What can hang from each mark
k_403: k_256 k_389 k_585 k_917
k_389: k_273 k_358 k_419
k_711: k_273 k_585 k_917
k_253: k_500
k_358: k_310 k_389 k_616 k_928
k_585: k_253 k_403 k_711 k_917 k_928
k_310: k_253 k_256 k_616
k_273: k_403
k_500: k_253 k_616
k_616: k_358
k_928: k_500 k_616
k_419: k_358 k_389 k_403
k_256: k_389 k_403 k_419
k_917: k_928

Every row comes from one small tree of marks. Brackets hold a mark, then the marks that hang from it, in the order of their numbers. Every link used is in the known rows. Which tree was each row made from?
Known rows
{k_928 k_500 {k_616 {k_358 k_310 {k_389 k_419}}}}: [ -78   75  116  162 -118 -185  -43  -25 -148  -37  -32  204  -12  106
   -8  -16   32   88 -292  255   -6 -121  178  133  -29   92  -39  207
   -8  -88  131  -75  171  -76 -170  -46 -153  -70  479 -153   24  175
   68  -58  173  187   97  -52   93 -139  121]
{k_500 k_253 {k_616 {k_358 {k_310 k_256} k_389 k_928}}}: [  23  -11  140  156   60 -129  -47  135 -237   46 -215  329  -78  168
   69  -28  -46   28 -114  365    5  -96  240  -29  103  102  -38 -144
 -223   53  243 -106  256   28 -142   47  -41  131  318  -52   38  -21
   52    9  117  262  115   50  139 -135   -3]
{k_585 {k_403 k_389} {k_711 k_273} k_917 k_928}: [  37   34 -304  108  308 -148   39 -134 -162 -437   18  384    8  -37
  208 -484  149   78   52  109  -70  -20  161  123 -176  -98 -139  -74
 -174 -205  267  -12  -34 -217 -160 -315  -93   29   70  -98  -39  496
   47  -55   -8  178   59   22  112 -162  -61]
{k_585 k_253 {k_711 k_917}}: [  76  138 -139   86  197 -250  -49  -64 -190 -142   21  265  -28  137
  228 -348   25  173    9  222  -57  102  260   30  -84   31 -243  -35
   17 -175  301  -93    5 -148   22 -157 -239  -42   75 -192 -101  347
  150 -113  127  118   88  -50   15  -89   58]
{k_616 {k_358 k_310 {k_389 k_419} k_928}}: [ -58  138  111  243  -57 -235 -170  -75 -155 -114 -229  136 -144   84
  -44  -53  -49   23 -169  405  -24  116  194   85    4  104    5   68
  -66   80  285  -41  307 -127  -77  107 -130   79  497  -25   30   50
   71   93  151  157  -14 -119  136  -17  215]
{k_256 k_389 {k_403 k_917}}: [ -73    9  -89   87  -48 -192 -241   -7 -196 -113   45  200 -147   74
  135  241   12   44 -154  193   43  124  362  223  125  183 -140  -10
 -168   51  277 -142   88   48    4  -94 -136  -73  281 -268    7  239
   27   -1   54  194  135 -252  186   55  265]
{k_256 {k_403 {k_389 k_273}} k_419}: [  36 -129   71  115  -23 -242 -125   44 -246  -35   69  239  -58  -79
  100  179   53   -5  -51  138  114  138  286  280    4   39 -179   -7
 -170   12  259   33   59  -96 -167   65 -128    6  309 -392  -40  225
  114  151   94  144   90 -321  239   35  218]
{k_358 k_389 k_616 {k_928 k_500}}: [ 113   83  121  258 -158 -146 -149  -71  -69   58  -15  188  -17  311
 -181  114 -171  -46  -55  264    9  -27   88  234   76  200   18  156
  -72  -25  289 -147  357   12 -192   43  -95   73  390 -154   75   63
  -18   36  117   87  -13 -138   78  -31  359]
{k_585 k_253 k_711 k_917}: [   4   55 -147   87  163 -217  -41  -96  -90 -274  -23  301   42  163
  201 -489  109  139   42  209 -144  -35  210    9 -101   52 -160  -25
  -92 -199  292 -152  -18 -230   28 -277  -89 -123   96 -117  -69  353
   97   -3  137   93  -45   -7   42 -263   11]
{k_917 {k_928 {k_500 k_253} {k_616 {k_358 {k_389 k_419}}}}}: [-101   59   62   86 -110 -207  -14   24 -109   63  -10  331   41  111
   19  -30   14   20 -186   49   80 -123  192   33   -1  103  -27   37
  -21 -180  111 -160  215   90 -192 -115 -132   35  370 -216  -27  197
  135  -81  154  168  120   65  101 -107   77]
{k_310 {k_256 {k_389 k_419} k_403} {k_616 k_358}}: [ -18   -2   96   80   38 -136   -6   25  -70 -181 -202   31 -110  -35
  175 -114   45  186 -126  244  189  142  487  -36   -1  143 -236   22
  -43  129   90   85   53 -115   -5   92 -180 -110  288  -88  -67  204
   51   69   -6  187  119 -139  198  -47  169]
{k_310 {k_253 k_500} {k_256 k_419} {k_616 {k_358 k_928}}}: [  42   32  375  169   48 -105   52  -53 -207  -96 -228   45  -38  -33
   79 -420 -292  105   45  287  124  124  438  -72   -2   38 -269  126
    7  184  171  118   59 -121 -189   94  148  -39  315  -39  -42   96
  168  103  189  256   56  -24  143   31  138]
{k_711 {k_273 {k_403 k_389}} {k_917 k_928}}: [ 116  144 -288    7  150 -210  -49    5 -347  -75  -10  282 -187   15
   64  -88   40   42  -85  187   37  140  240  319  253  125  -27 -159
  -39 -273  269   44  248   99 -296  137 -252  217  163 -367 -188  309
  146 -100   47  307   61    0   25   70    0]
{k_711 k_273 {k_585 {k_253 k_500}}}: [ -28  146  -72  161    9 -413   63  -55 -214  -22   15  237 -230  172
   39 -167 -175  170  -80  180   67    4  175  131    9  -52 -176   37
   73 -164  385  -85  119  -22 -155   10 -225  113  179 -227   68  242
  206 -195  338  304  -15 -189    6   53 -120]
{k_403 {k_256 {k_389 {k_419 k_358}}} {k_585 k_253 k_917}}: [ -56    5 -124  173  173 -138  -85  -71  -87 -175 -144  236   37   73
  222 -188  169  113  -90  227   93   78  184  -27   29   -1 -117  -56
  -86  150   69  -30   22 -192  198 -151 -116 -111  131 -155   20  281
  271  131   85   43  128 -112  163 -108  203]
{k_711 k_273 k_585 {k_917 {k_928 k_500}}}: [  -2  227 -224   90   92 -284   95  -47 -172   22    9  308 -250  208
   53  -21 -155  161 -195  132   42   74  208  107   62  -42 -137  -53
   84 -295  374  -26  222  177 -270   45 -393  191  174 -469  -73  201
  245 -206  219  335   64  -24  -31  164 -125]
{k_928 {k_500 k_253 k_616}}: [ -16  -30    8   84  -44 -174   57  122 -186  138   22  333  -29  215
  131  -12  -15   12 -153  134   59 -219  141   16   77   22  -60  -68
 -177 -242  183 -186  121  107 -202 -158  -74  -32  191 -235  -33  187
   65  -66  220  236  115   48  181 -133  -12]
{k_419 {k_389 {k_358 k_310}}}: [ -22  114 -146  164  -61 -329  -63  -55 -158 -128 -164  174 -294  -31
  -18   81   88  139 -132  222  -95  -43  215   82   12    8 -189  -13
 -161  -81  301  -20  300  -15   72  -76 -279   -4  353 -241  -16  336
  -81   71  200  130   74 -168  124  -89   54]
{k_310 {k_253 k_500} k_256 k_616}: [  39   95  154  193   40 -104   75   20 -192  -85 -138  101  -40  102
  100 -405 -180  154   79  181   64   17  447  -21   76   95 -380   49
  -18   58  177   41   98   -9 -115    2   57  -80  145  -48 -102  326
  112   18  194  203   48   44  171  -50  122]
{k_419 k_389 {k_403 k_917}}: [-147  156 -208   58   44 -331  -64 -168 -143    9  -92  198 -358  -52
   48  113   78   41 -120  241   59   23  188   53   67  -35 -314  -27
 -216   28  369   69  269  -93   63 -285 -239  -47  353 -233  -33  293
  -71   26  163  289  128 -158  137  -16  131]
{k_253 {k_500 {k_616 {k_358 {k_310 {k_256 k_389}}}}}}: [  22   28  156  154  -61 -158  -40   22 -291  -22 -162  194 -109   50
   65  -59  -74   42 -204  237  -80 -131  233  -16  124   24  -99  -15
  -91  -11  270  -99  148   91  -56   40  -32   26  302 -102   57  201
   83  -74  227  279   87 -111  146  -32   38]
{k_711 {k_585 k_403 {k_928 {k_500 k_253}}} k_917}: [  33  120 -184   -5  165 -222   74 -103 -129   49   -4  374 -167  151
  114  -79 -102  203 -155  182   38   -7  239  -36  -81 -144 -314  -78
  -65 -196  333  -90    6   80 -126 -191 -364   71  167 -253  -20  370
  146 -171  202  330  154  -12   98  106  -87]
{k_273 {k_403 {k_585 {k_253 k_500} k_928}}}: [  33   20  -82   24   32 -183 -160  -81 -248  -92 -115  288 -119  -33
   83 -156  106   23  -61  168   10  -18  215  139  164  115  -65 -107
  -95 -128  237  -42   80  -74    9  -77  -33  -30  154 -120    9  381
   77   12  242  272   31  -75   43   18  181]
{k_711 k_273 {k_585 k_403 k_917 {k_928 {k_500 k_253}}}}: [ -79   67 -244   36  131 -275  165  -98  -95 -135   -5  384 -168  139
   60 -258  -61  175 -136  135   44 -127  156   62  -91 -156 -147  -44
  -97 -257  324 -102   28  -16 -254 -233 -222  102  140 -205   44  302
  102 -145  194  365    2   10   43  -34 -245]
{k_616 {k_358 {k_310 k_253} k_389}}: [ -11  170   94  216   -5 -173 -127  -65 -266 -171 -187  149 -170   33
  -13 -176  -31  111 -131  361  -34   -5  365  122   46  116  -73   70
  -79   71  317  -41  222  -95   20  101  -25   84  343  -22   36  181
   83  107  212  249   57  -59  131  -49  128]
{k_253 {k_500 {k_616 {k_358 k_310 {k_389 k_273}}}}}: [  13   24  112  195  -84 -191  -83    8 -289  -22 -125  253 -105   55
  -27   -2  -46    6 -149  211  -95  -90  121   62  125  -19  -50  -10
  -75  -61  285  -89  221   53 -102   88  -41  136  280  -93  118  206
   59  -91  262  235   13 -116   96  -23   61]
{k_928 {k_500 {k_616 {k_358 k_310 {k_389 k_419}}}}}: [ -26   63  112  179  -74 -155    6   23 -155  -41 -138  223  -22  137
   89  -30   17   25 -294  241    2 -115  143   15   10   23   28   55
  -67 -129  163 -112  181  -23 -164   -7 -111    3  343 -150   37  186
   29   14  223  189   92  -54  140 -128   86]
{k_711 {k_273 {k_403 {k_585 k_253 {k_928 k_616}}}}}: [ -23   11 -216   32   93 -298  -39   -5 -287 -132  -25  322 -148    4
   91 -157  128   80  -38  188  110    1  232  258  131   92  -44  -55
  -65 -192  225   -1  144 -134 -168  -43 -156   67  153 -235    5  234
  113  -94  141  274   44  -59  -18  -45   33]
{k_585 k_253 k_403 k_711 k_917}: [   7   88 -172   53  157 -236  -38  -91 -124 -315   -5  305   46   92
  224 -514  177  151   59  179 -130  -34  159  -13 -161  -34 -272   19
 -111 -212  261 -146  -63 -240  -12 -388 -125  -64   95  -33  -74  467
   35   -2   85  190  -52   14   66 -256  -62]
{k_928 {k_500 k_253 {k_616 k_358}}}: [ -37   -6   44   57   -6 -152   53   77 -207   87  -36  303  -79  118
  127  -67  -12   44 -192  186   98 -220  148  -37   77   14  -13  -50
 -153 -220  168 -142   83   59 -167 -100  -47  -16  205 -187   -9  148
   82  -76  236  302  123   70  171 -131  -45]
{k_253 {k_500 {k_616 {k_358 {k_389 k_273} k_928}}}}: [  15   16   72  197  -87 -202  -88  -21 -259   19 -105  229 -112   86
  -41    2 -110  -42  -67  199   -7  -18   53   36  106  -15  -18    0
  -78  -66  308 -108  229   25 -152   77  -49  144  281  -92  148  161
  100 -105  252  222  -20 -142  119    0  114]
{k_310 {k_256 k_389 {k_403 {k_585 k_253}}}}: [ -18   40  -33  144   11 -149 -126   41 -161 -107  -91  157 -102   21
  167   30   64  124 -125  161  108   74  418   82   41  172 -244  -62
  -80  112  260  -47   69  -29  111  -33 -170  -82  157 -263    5  271
  124   99   66  210  120 -211  183  -18  216]
{k_389 k_273 {k_358 {k_310 k_253}}}: [ -49   36 -118  292 -106 -264 -104   42 -187 -269 -104  289  -64  -97
  -62  -95   45  227  -67   93  -71   76  286  160   63   -1 -227  -45
  -93 -173  181  -89  276   41  -62  106 -184  124  186 -278   -1  236
  -87  -11  185   50   31  -65  111 -149  139]
{k_928 {k_500 k_253} {k_616 k_358}}: [-100   -1   28   22  -43 -192   17   25 -202  102   82  288  -75   81
   45  -69    8  112 -176  190  116 -226  177   66   38   73  -91   99
  -97 -200  133 -104   51    0 -175 -154  -93 -102  326 -204  -35  140
  135 -159  191  302  127   76  136 -146  -16]
{k_585 {k_253 k_500} {k_403 {k_389 k_358}} {k_711 k_273}}: [  86  125  -76  250   65 -280  -21  -48 -265 -374   84  226    6 -146
  171 -391   -7  151   11   12    4   51   72  177 -121  -79 -222   66
   87 -215  155  -30  -13 -118 -117 -151  -94   80   73  -75   -6  576
   28 -191  124  211   76 -118   62 -110  -64]
{k_616 {k_358 {k_389 k_419} k_928}}: [ -50  100   19  205  -30 -266 -113 -117 -145  -59 -190  107 -168   63
  -31  -64  -57   29  -73  338   97  154  163   40  -26   75   -1   76
  -36   38  285  -66  264 -170  -73   82 -157   64  434  -49   58   96
  146   54  145  140  -26 -139  198    6  240]
{k_500 k_253 {k_616 {k_358 {k_310 {k_256 k_403}} k_389}}}: [   1  -38  130   86   62 -131  -13  158 -251    5 -192  328  -98  113
  123   17   26   90 -171  325   40 -166  329   -7  114  120 -100 -151
 -198   51  222  -92  155   22  -74   47  -71   97  247  -83   11  107
   48   18  106  302  140   18  140 -153  -58]
{k_389 k_273 {k_419 {k_358 k_928} {k_403 k_256}}}: [-188   62 -168  199  -15 -329    2  -74  -77  -14 -141  181  -96  -73
  -15 -130  114   71  -86  171  228  146   71   41   22 -151 -231  -12
 -120   -4  145   54  200 -181  -96   -9 -362   45  301 -160  -27  171
  102  -17   41  124   39 -181  142 -135  213]
{k_389 {k_419 {k_358 k_616} k_403}}: [-158   10  -40  119   -2 -423   72  -97  -46    2 -146  181 -123   -5
   46 -120   16  107  -96  221  232  -59  255   68   46  -76 -304   70
  -26  -65  189   22  213 -182    5  -82 -357  -36  352 -183  -81  238
   92  -13   87  152   69 -188  175 -181  139]
{k_403 {k_256 {k_419 k_358}} {k_389 k_273} k_917}: [  19  -22  -26  234  233  -33 -185  -65 -365  -49  -14  310   -7 -205
   89   47  159   59  -23  232   11  242  118  235  162  -44 -138   -5
 -247  153   55  115   35  -93 -146   65   26  -22  296 -324  -46  230
  184   10   -4   67  265  -93  262   33  388]
{k_253 {k_500 {k_616 {k_358 k_389 k_928}}}}: [  20   29  120  184  -82 -215  -70  -34 -267   26 -133  203 -127  121
   11  -13 -137  -57  -75  251  -12  -71   93    9  103   20  -16   29
  -80  -48  334 -116  205   16 -123   33  -26   98  327  -67  114  195
  138  -78  269  248   -5 -133  147    4   99]

Write each row's tree
[ -44  183 -190   65   -1 -301   46 -128 -176   66 -126  122 -335  -10
   35   29  189   68 -108  251  112  -84  139  -39   15  -41 -301  -26
 -264   77  342   88  197 -125  108 -212 -278  -43  309 -137  -66  350
   16  117  158  282  130 -163  138  -43   96] -> {k_419 k_389 {k_403 k_256}}
[ -75  189  158  193  -51 -184 -154  -65 -256 -130 -159  157 -166   66
   -4 -238 -175   30 -121  384  -11   -9  254   53   98  106  -81   61
 -104   28  335  -38  179  -39  -98   50   28   46  365  -35  -22   79
   98   46  285  308   -5  -46   90  -26  101] -> {k_616 {k_358 {k_310 {k_253 k_500}} k_928}}
[ -14    3    5  121   37 -237  -51   40 -253   -6 -167  285 -140  123
  144  -38   30  -13  -30  329   71  -42  171  -68   82   38  -32  -42
 -224 -118  309  -93  198  -67 -148   12 -120   74  311 -168   34   54
  115  -10  216  229   60  -61  187 -109   77] -> {k_500 {k_616 {k_358 k_928}}}
[ -11   10 -237   69   45 -184  -17  -50 -148 -139  -50  234    0   70
   64 -161  235  142  -55  177  -26   58   95    0  -25  -75 -227  -21
 -207  -30  129 -133   66  -93  -74 -202 -196    6  206  -92  -50  347
   58   72   -5  107  -16  -44  223 -112   99] -> {k_585 {k_403 {k_256 {k_389 k_273 k_419}}} k_917}
[   4   -2 -268   38  115 -120  -39 -125 -154 -246  -95  357   48  -13
   77 -269  255   88  -33  146  -84  -27  178  -19  -77 -103 -157  -85
 -312  -53  226 -160  -35  -83  -29 -264 -124   71  136  -60   52  434
   15   30   20  111   69  -31  161 -133  114] -> {k_585 {k_403 {k_256 {k_389 k_273}}} k_917 k_928}
[ 116  -55  172  236  -50 -194   19  -12 -152 -110 -146  115   37   14
    5 -144 -231  205  -13  170  111  131  500   82  -45   88 -259   77
  -30  149  174 -125  188  -28  -79   79  -69   -7  312 -262   22   75
   58  151   52   41  161 -196  197  -58  252] -> {k_310 k_253 {k_256 {k_389 {k_358 k_616 k_928}} k_419}}
[ -38   28  -69   11   28 -137   58   -7 -222    9   42  405   87   51
  122 -175  176   85  -97  116   59 -232  134  -25  -87  -45 -216   37
 -248 -127  105 -152  -99  -10 -189 -352 -106  -26  216  -75  -25  429
   67 -122   94  215  215  101  137 -138   56] -> {k_585 {k_403 k_256} {k_928 {k_500 k_253} k_616}}
[   1  133 -138  155  116 -327    5  -23 -219 -215   45  239  -68   94
  181 -403   42  148   22  154    7   41  210  128  -97   28 -128   15
   19 -207  286  -92   49 -191  -77 -132 -155    4   71 -151  -37  277
  118 -126  139  154   35  -76  -20 -125   -9] -> {k_585 k_253 {k_711 k_273}}
[ -93  150  118  145  -62 -149 -150  -20 -200  -47 -119  209 -164   61
   -3 -116  -67   16 -222  362  -23  -74  166   59   90  104   19   22
 -161  -82  274  -50  172   17 -143   -1  -23   11  394 -103  -50   16
   47   12  222  336   27   31   96  -53   75] -> {k_616 {k_358 k_310 {k_928 {k_500 k_253}}}}
[ -24   56 -230   45  -15 -164 -221  -10 -278  -33  -29  336 -146  -53
  -69   28  200   63  -47  101  -70  154  156  230  261  117  -82 -129
 -189 -221  190  -81  261   78 -206   39 -126   78  218 -278  -63  208
  -45  -67   90  199   -2   10   64   11  254] -> {k_389 {k_273 {k_403 {k_917 k_928}}}}
[ -64   65   56  204 -111 -267 -196   77 -207    0  -25  309  -57  254
    9   44    3  -38  -68  363 -129  -28  200  181   81  160 -148   72
 -240  -53  334  -86  303    2 -223  -81 -163   -8  500 -204  -66   13
   44   -1  154  162   19  -72   89 -108  173] -> {k_358 k_310 {k_928 k_616}}
[ -89  -74  -43  181 -120 -460   89  -76   20 -128 -171  226  -63  -74
    8    8    6  231  -86  118  179   -7  230    4    8  -21 -347   41
   38 -154  103  -53  295 -105    7  -33 -366    9  334 -276  -95  261
  -64  -28  114  -13   46 -143  198 -180  202] -> {k_389 {k_358 k_616} {k_419 k_403}}
[-154  213   26  232  -90 -173  -86  -81 -175  -71 -196  144 -149  -40
   19 -153   77  -37 -245  338   34 -149  135  107  134  -31 -132   92
 -256    8  285  101  134  -50  -46  -85 -176  -21  424  -93  -70  224
   66   44  116  404  114  -96   65 -156  140] -> {k_419 {k_358 k_310 {k_928 k_500}} {k_403 k_256}}
[ -12   70   89  141   -4 -215   37   -3 -289  -38  -79  213  -82  130
  110 -256 -182   70  -25  206  102 -103  289  -20   85   23 -178   19
  -56  -50  271 -126   98  -20  -96  -30   28   25  166  -90   21  263
  160  -18  330  252   61  -58  164  -74   18] -> {k_310 {k_253 {k_500 {k_616 k_358}}}}
[ -46  104   81  187 -106 -116  -77   -7 -199  -82   25  237   -2   84
  -66  -84    4  107 -230  209    3 -106  223  193    6   92  -54  186
  -47  -83  158  -69  169  -43 -183    0  -84    2  364 -159   78  153
   33  -56  197  232  110  -34   40 -156  105] -> {k_928 k_500 {k_616 {k_358 {k_310 k_253} {k_389 k_273}}}}
[-164   80   -5  210  -15 -340  -71  -22 -111  -52 -174  174  -96  101
   60 -136  -24   22 -130  315   46   58  209  108   31  -16 -136   49
  -81  -36  221  -38  227 -122 -107  -26 -274  -41  432 -146  -74  159
  140   33  113  111   15 -157  171 -126  150] -> {k_389 {k_419 {k_358 k_310 k_928}}}
